In the rows, zero is written as 128.
Each row of numbers belongs to one of the elements below and depends on some of the facts about them. Some rows are named. Which element is each other row?

Facts:
j609	Φ	kluflo; j209	Φ	kluflo; j570	Φ	vuflus
j713	Φ	vuflus; j156	Φ	rikegom; j527	Φ	kluflo
j664	Φ	kluflo; j852	Φ	kluflo; j122	Φ	kluflo
j919	Φ	kluflo; j301	Φ	kluflo; j249	Φ	vuflus
j169	Φ	kluflo; j295	Φ	rikegom; j906	Φ	kluflo
j963	Φ	kluflo; j134	Φ	kluflo; j510	Φ	rikegom
j340	Φ	kluflo; j558	Φ	laklen; j766	Φ	vuflus
j985	Φ	vuflus; j840	Φ	laklen; j308	Φ	vuflus
j173	Φ	kluflo; j399	Φ	laklen; j347	Φ	kluflo
j662	Φ	rikegom; j724	Φ	laklen; j878	Φ	kluflo
j590	Φ	kluflo; j485	Φ	kluflo; j385	Φ	kluflo
j584	Φ	rikegom; j912	Φ	kluflo; j560	Φ	kluflo
j500	Φ	kluflo; j863	Φ	kluflo; j110	Φ	vuflus
j15	Φ	kluflo; j800	Φ	vuflus; j376	Φ	kluflo
j857	Φ	kluflo; j955	Φ	kluflo; j751	Φ	kluflo
j997	Φ	laklen; j452	Φ	kluflo; j373	Φ	laklen
j654	Φ	laklen; j409	Φ	ponim; j708	Φ	kluflo
j195	Φ	ponim; j802	Φ	kluflo; j291	Φ	kluflo
j288	Φ	ponim; j871	Φ	ponim; j950	Φ	kluflo
j902	Φ	kluflo; j222	Φ	ponim; j99	Φ	vuflus
j130	Φ	kluflo; j272	Φ	laklen; j361	Φ	rikegom
j57	Φ	kluflo; j150	Φ	laklen; j976	Φ	kluflo
j487	Φ	kluflo; j749	Φ	kluflo; j58	Φ	kluflo
j212	Φ	ponim; j716	Φ	kluflo; j213	Φ	ponim
j486	Φ	kluflo; j669	Φ	kluflo; j298	Φ	kluflo
j163	Φ	kluflo; j968	Φ	kluflo; j418	Φ	laklen
j694	Φ	kluflo; j553	Φ	ponim; j327	Φ	kluflo
j894	Φ	laklen; j592	Φ	kluflo; j446	Φ	kluflo
j227	Φ	vuflus; j218	Φ	kluflo; j25	Φ	kluflo
j319	Φ	kluflo; j771	Φ	kluflo; j965	Φ	kluflo
j197	Φ	laklen; j89	Φ	kluflo; j671	Φ	kluflo
j246	Φ	kluflo; j313	Φ	laklen; j988	Φ	kluflo
j792	Φ	rikegom; j467	Φ	vuflus; j442	Φ	kluflo
j161	Φ	kluflo; j880	Φ	laklen; j588	Φ	rikegom
j704	Φ	kluflo; j700	Φ	ponim; j977	Φ	vuflus
j757	Φ	kluflo; j984	Φ	ponim; j352	Φ	kluflo
j574	Φ	kluflo; j516	Φ	kluflo; j639	Φ	kluflo
j706	Φ	laklen; j609	δ	j212; j209	δ	j409
j209	δ	j249; j209	δ	j156; j713	δ	j919
j156	δ	j249; j156	δ	j446; j156	δ	j486
j527	δ	j671; j527	δ	j724; j664	δ	j963
j852	δ	j751; j852	δ	j800; j852	δ	j291
j852	δ	j486; j122	δ	j486; j919	δ	j195
j919	δ	j486; j301	δ	j213; j249	δ	j486
j169	δ	j308; j134	δ	j486; j510	δ	j485
j340	δ	j486; j558	δ	j588; j766	δ	j446
j840	δ	j134; j840	δ	j570; j308	δ	j409
j308	δ	j212; j173	δ	j486; j399	δ	j418
j399	δ	j446; j347	δ	j399; j878	δ	j399
j878	δ	j173; j590	δ	j446; j590	δ	j486
j385	δ	j213; j584	δ	j15; j584	δ	j880
j912	δ	j249; j560	δ	j919; j560	δ	j570
j500	δ	j173; j500	δ	j134; j500	δ	j708
j500	δ	j486; j863	δ	j298; j15	δ	j249
j15	δ	j295; j800	δ	j409; j800	δ	j156
j800	δ	j570; j376	δ	j409; j857	δ	j130
j955	δ	j15; j955	δ	j249; j955	δ	j486
j751	δ	j291; j452	δ	j291; j373	δ	j584
j708	δ	j592; j195	δ	j249; j195	δ	j418
j291	δ	j156; j871	δ	j409; j950	δ	j671
j902	δ	j906; j902	δ	j173; j99	δ	j418
j57	δ	j771; j57	δ	j399; j976	δ	j802
j976	δ	j301; j487	δ	j313; j749	δ	j156
j58	δ	j985; j212	δ	j446; j716	δ	j708
j213	δ	j418; j669	δ	j590; j669	δ	j212
j298	δ	j195; j298	δ	j592; j163	δ	j249
j163	δ	j662; j968	δ	j249; j968	δ	j227
j418	δ	j486; j694	δ	j212; j694	δ	j249
j553	δ	j724; j327	δ	j156; j894	δ	j724
j227	δ	j409; j227	δ	j301; j227	δ	j704
j218	δ	j919; j218	δ	j906; j25	δ	j409
j25	δ	j288; j319	δ	j288; j319	δ	j110
j319	δ	j724; j771	δ	j486; j965	δ	j906
j197	δ	j724; j89	δ	j213; j89	δ	j997
j671	δ	j446; j671	δ	j485; j246	δ	j588
j313	δ	j802; j313	δ	j418; j792	δ	j486
j442	δ	j590; j161	δ	j906; j161	δ	j570
j880	δ	j195; j880	δ	j592; j880	δ	j486
j588	δ	j664; j704	δ	j906; j700	δ	j671
j977	δ	j965; j977	δ	j500; j977	δ	j272
j977	δ	j446; j757	δ	j446; j984	δ	j57
j352	δ	j212; j574	δ	j209; j574	δ	j700
j574	δ	j955; j516	δ	j878; j516	δ	j654
j639	δ	j486; j706	δ	j906

Named rows:
[115 142 148  98 102 138 133 130 112 120 144 129 131 155 127 130 123 154
  95 112  90 140 132  99 161 122 138 102 137  97 141 134]: j301
[117 137 164  97  93 154 138 139 131 127 120 128 122 166 121 117 122 151
  92 134 125 144 142  86 154 131 137 129 112  96 145 126]: j708
[111 135 150  90 106 130 136 136  96 106 139 126 112 148  97 129 127 129
  94 130 125 140 151 102 150 110 125 132 156 103 132 117]: j669
[129 155 174  80 111 161 146 144 157 103 104 136 132  99 160 179 107 111
 127 135 131  95 118 223 128 106 144 136 120 188 141 125]: j249
[118 185 115 131 196 177 150 158 136 122 135 156  79  64 116  97 137 141
 150  99 146 112 111 132 134 101 155  93  55 158 165 130]: j724
[125 152 123 115 211 138 165 149 135 130 171 137 154 103 140 145 125 171
 140  69  92 114  89 151 117 115 153  27  80 163 160 123]: j997
[168 193 139 111 128 135 135 153  98 138 126 149 105 129 117 142 139 187
 186 164 118  65 139 155 108 150 135 129 132 147 166  98]: j700
[166 188 137 117 137 129 147 135  95 147 139 143 127 137 153 166 132 179
 189 145  83  74 138 149 116 165 124  89 137 149 166 108]: j213
[128 144 141  92  88 145 101 158 131 108 137 139 134 152  80  73 139 214
  85 122 118 114 113 130 144 100 194 146 127 105 152 136]: j485
[126 147 135 110 206 150 173 162 135 123 140 133 114  96 108 137 127 134
 143 102 154 125 117 136 102 110 138  88  74 158 150 103]: j150
[146 141 198 122 163 146 103 148 101 136 148 137  68 163 116 182 119 159
 152 139 163 144 108 189 149  93 104 114 124 163 171 154]: j156
[147 181 160 121 105 125 118 144 116  96 105  99 142 160 107 136 133 118
 125  90 105 159 117  88 144 101 151 151 123  45 136 132]: j664
[128 157 168  83 113 158 147 139 153 102 108 136 133  96 165 181 106 108
 129 129 120  95 117 225 133 106 145 126 125 188 140 131]: j227
[141 153 199 125  76 137 102 186 115 169 172   9  82  76 179 153 176 177
  78  85 111 195 108  92 165 171 207 171 131  93 129  89]: j130
[159 191 139 110 137 126 145 143  74 135 130 142  93 120 123 168 134 144
 189 161 117  75 156 146 113 147  98 116 150 143 156  88]: j871
[132 159 168  86 113 160 146 141 157 101 102 135 131  98 162 173 110 108
 133 128 127 100 118 221 128 106 151 139 122 189 140 132]: j467
[112 133 154  95 103 142 145 131 113 120 126 127 115 160 112 126 125 128
  96 133 126 149 154  90 150 125 124 128 141 105 135 122]: j161

Rows to name:
No name comes twice in this set of rows, the named rows included.
[133 161 179  83 105 170 142 151 159 100 107 140 131  98 173 181 100 125
 126 135 120  91 106 214 134 105 149 140  96 178 145 130]	j570
[145 173 156 121 114 118 129 132 117 100  94  99 141 167  97 133 140  96
 130  92 117 171 136  87 137 109 143 149 144  58 132 129]	j246
[159 229 135 129 121 158 119 152  79 131 134 159  71  94 150 147 130 174
 191 156  97  58 132 135 143 140 124 123 106 127 172 112]	j288
[117 130 148  98 103 143 143 138 112 107 138 132 116 157 123 126 122 154
  98 133 110 144 139  86 145 122 147 136 126 102 136 135]	j57
[148 149 210 121 148 160  92 158 111 144 147 138  75 167 127 177 112 183
 145 139 158 134  90 183 159  94 109 111  90 147 182 154]	j295
[127 141 143 107 202 155 176 162 145 133 131 135 117 105 112 136 124 137
 137 111 162 125 121 132 102 118 130  84  63 160 155  98]	j880
[127 146 172  81 116 160 162 131 170 114  88 132 133 112 155 176 111  88
 136 140 145 112 137 216 122 119 134 134 133 202 138 126]	j713
[117 145 151 102  96 145 127 137 118 119 147 132 139 158 143 127 119 174
  92 109  78 133 119  95 167 124 150  98 117  94 148 141]	j802
[116 123 143 101 105 145 151 135 108  96 145 136 110 157 129 131 121 159
 103 134 108 150 139  77 137 120 154 148 123 107 133 142]	j878
[165 190 144 108 135 127 139 154  75 127 138 143  97 122 124 170 129 171
 184 164 112  63 142 147 107 141 111 125 135 135 157  90]	j212
[129 143 162  83 123 152 164 124 165 112  98 135 141 111 163 178 113  96
 135 129 126 111 130 224 122 120 144 123 144 209 137 136]	j99

The same elements again, as new rows of numbers:
Named rows:
[114 121 121 153 134 121 132 105 100 106 130 173 132  95 121 143 111 114
 127 107 155 134 108 119 142 125 126 184 134 136]: j516
[124 111 123 140 144 138 130 102 111 124 137 160 127  97 125 135 114 109
 122 117 156 134 103 118 147 128 129 188 121 148]: j878
[133  94 127 136 147 178 134  91 129 135 150 150 121 108 115 137 114 129
 115 123 150 129 110 119 146 147 133 170 120 155]: j173
[110 134 141 136 117 136 154  90 112 115 107 173 145 133 122 138 132  97
 122 114 122 146 118 124 127 131 145 109 121 156]: j169
[108 158  86 145 178 144 129 180 180 127 168 131 115 131 151 130 105 164
 157 166 119 161 157 155  83  76 124 108 120  33]: j706
[156  93 109 132 154 211 137  95 159 152 165 151 123 129 117 134 136 158
 105 145 150 162 116 113 131 157 146 149 130 183]: j906
[113 108 114 148 147 168 133  93 126 135 147 162 121 118 126 152 121 131
 123 125 139 154 106 118 129 143 140 155 137 159]: j965
[106 127 107 167 124 166 140  98 114 120 143 180 119 111 129 157 110 127
 129 104 141 159  99 120 126 152 150 143 135 126]: j218
[175 163  87 100 151 113 141 201 193 135 147 115 124 131 128  56 122 148
 138 170 146 142 183 139 120  55 113 111  95  60]: j997
[109 138 131 142  94 155 161  99 112 120  99 179 135 121 121 128 122  97
 123  96 126 140 114 115 131 144 152 105 116 132]: j968
[119 116 128 136 139 116 131 100 107 120 127 167 134  93 123 125 119 103
 125 110 152 132 110 116 149 120 130 181 118 148]: j347
[101 163 108 120  55 152  71 136 106 164 152  60  72 123 168 161 172 163
 156 131 138  90 116 132 105 126  95 100 160  87]: j713
[106 118 143 128 139 132 140  95 101 126 118 158 138 114 125 139 114  95
 123 111 127 120 115 129 135 126 134 162 117 145]: j442
[190 133 174 185 156  50 148 180 146 127 139  62 109 138 154 140 118 119
 129 133 137  76 138 114 121 182 126 164 169  75]: j984
[121 131 143 128 106 142 145  95  98 111  96 165 139 122 115 136 110  96
 120  94 117 132 113 127 139 135 142 122 107 129]: j163
[157 152  92  97 166 100 121 182 171 113 140 114 133 141 117 106 110 161
 145 178 112 153 175 161  99  52 106 115 108  54]: j150
[ 91 128 136 132 149  80 133  92  97 107 110 181 162 125 129 151 140  89
 130 129 119 142 122 126 109 103 135 153 138 174]: j527

Which element is each row?
No name comes twice in this set of rows, the named rows included.
[145  85 146  92 174 168 132  89 142 153 134 136 141 127 118 113 142 111
 102 152 137 113 124 118 139 123 131 172 109 205]	j446
[101 118 143 121 150  98 126  93 104 112 119 167 151 121 128 146 131  96
 126 130 123 130 116 129 127 111 131 166 122 177]	j950
[221 128 177 177 139 101 166 178 170 143 130  46  96 151 145 131 116 129
 118 130 124  78 150 114 122 202 135 137 165  71]	j195
[121 158 114  90  74 100  63 137 122 169 146  61 105 160 160 140 218 158
 140 180 128 101 139 126  80  89  84  97 161 161]	j110
[169 133 110 136  96 145 158 119 146 137 121 173 129 120 115  84 140 124
 111 111 167 154 132  96 153 140 145 132 116 166]	j301
[ 90 130 133 151 118 158 146  88  94 107 109 182 131 117 130 157 109 103
 129  88 117 138 104 129 130 148 144 125 125 122]	j852
[221 129 165 175 140  54 146 181 156 114 130  57 114 159 138 147 125 144
 120 151 128  99 153 117 112 182 125 139 181  92]	j222
[136 146 112  98 194 106 129 190 171 147 158 107 126 116 149  78 112 135
 148 169 134 112 172 150 120  54  96 150  96  54]	j399
[137 103 129 126 141 174 132  97 121 124 131 144 116 109 110 140 108 131
 112 121 142 134 111 128 151 147 129 170 117 146]	j708
[167 111 116 115 124 130 122 102 117  94 122 145 138 128  85 135 127 145
 103 140 139 157 125 124 143 123 131 151 128 179]	j130
[150 169  92 117 143 101 147 203 179 130 141 128 123 118 138  64 115 134
 145 156 147 134 180 138 125  54 113 124  94  37]	j313

The same elements again, as new rows of numbers:
Some elements and their rows:
[159 149 109 129 197 141 181 132 107 123  80 126 139 116 135 148  77 134
 119 117 145 141 107 108 145  93 185]: j694
[133 181 128 144 217 137 168 106 147 120  56 135 215 114 125 146  35 162
 140  99 175 158 134 146 129  88 107]: j249
[159 162 110 127 196 143 180 127 110 128  77 126 138 114 135 146  78 129
 117 121 146 144 104 108 144  89 189]: j912
[196 155 103 102 175 163 176 122 144 130  97 122 207  99 111 163  53 127
  78 111 127 136 158 141 132  87 146]: j195
[156 144 109 123 192 137 178 131 112 118  99 123 139 116 138 150 103 132
 122 118 146 146 110 106 147  94 166]: j169
[132 122 100  95 228 128 185 120 150 156  94  98 140 116 127 149  40  95
 152 119 120 160 166 138 135 100 114]: j997
[164 138  98 134 192 127 185 133 109 135  93 129 145 129 136 148 118 130
 108 112 144 145 108 106 143  88 151]: j671
[187 135  97 109 195 159 176 123 142 139 120 133 216 112 119 167  86 128
  75 106 127 140 168 132 131  92 116]: j700
[114 170 126 139 221 122 172 104 153 112  83 140 208 111 128 159  70 153
 139  93 161 156 139 139 131  88 106]: j713
[122 151 121 147 212 111 179 110 150 124  81 141 212 119 121 157  67 159
 132  85 159 156 132 140 128  85 102]: j766
[158 151 112 122 182 138 181 124 118 130 101 125 142 117 141 147 118 127
 119 119 143 151 107 103 144  87 164]: j452
[157 152 109 123 189 136 180 129 115 123  96 124 137 116 137 149 109 127
 118 119 146 148 108 106 147  92 161]: j516
[172 153 107 121 178 145 175 132 113 123  86 118 142 119 139 141 111 138
 122 120 162 152 108 110 148  97 132]: j122
[131 120  99  96 228 127 186 120 150 159  93  99 140 116 127 149  42  96
 151 118 122 160 166 138 135 101 113]: j272
[159 152 110 121 185 135 179 129 117 119  98 121 137 113 137 150 109 128
 120 119 144 147 108 108 147  90 166]: j976
[156 172  84 134 161 138 158 110 140 141  98 125 144 131 120 177  21 136
 125 113 110 175 121 135 139 114 147]: j295
[158 155 109 122 194 136 179 129 116 123  97 125 137 116 138 150 110 126
 118 120 145 148 109 107 147  93 162]: j664

Name these rows:
No name comes twice in this set of rows, the named rows included.
[187 143 100 108 204 161 171 125 143 136 126 133 217 111 122 168  86 125
  76 112 129 142 170 132 132  94 116]	j553
[159 168 110 129 203 145 180 127 109 129  72 127 135 114 134 145  73 126
 114 122 146 143 104 109 145  91 193]	j15
[169 152  85 141 125 149 162 102 135 159  84 123 164 139 125 166  14 152
 130 106 110 176 114 133 130 102 148]	j156
[139 125  97  94 200 125 186 117 151 140  88  89 143 114 130 149  47  95
 156 118 113 152 167 143 135  88 122]	j313
[158 146 108 124 189 135 180 131 112 123  94 124 139 117 137 149 107 131
 118 116 148 147 108 106 147  94 159]	j442
[156 135 118 121 190 139 176 133 113 116 108 122 140 111 137 150  93 139
 132 118 146 149 110 103 147  96 177]	j376
[162 155 112 118 174 133 179 128 117 107 100 117 136 112 138 150 113 127
 123 120 139 144 109 109 148  86 169]	j301
[157 167  84 133 155 138 158 109 140 139 101 124 146 132 122 177  29 139
 128 111 110 176 122 134 139 114 141]	j361
[133 130  96 103 252 130 179 121 146 156 100 106 146 125 137 150  52  89
 148 124 117 158 176 137 134  99 109]	j724
[168 163 109 127 192 149 176 129 109 128  70 122 141 117 137 141  81 133
 118 122 156 146 106 111 145  94 168]	j955
[114 152 140 138 210 125 172 101 157 119 100 140 213 107 129 157  59 163
 150  93 156 163 135 132 127  87 124]	j800
[187 135 102 102 183 159 176 123 146 136 119 128 209 104 116 167  78 131
  80 106 131 142 164 133 133  94 120]	j984
[156 164  80 136 152 139 159 108 137 137  99 124 152 135 126 178  32 140
 129 109 107 172 124 134 138 109 142]	j510
[158 144 121 125 186 146 180 124 112 131  93 125 143 111 137 144  75 137
 127 119 142 149 103 102 141  89 200]	j209
[111 158 134 137 220 123 169 107 152 103  93 137 209 105 128 160  54 161
 150  94 157 156 141 137 131  91 125]	j227

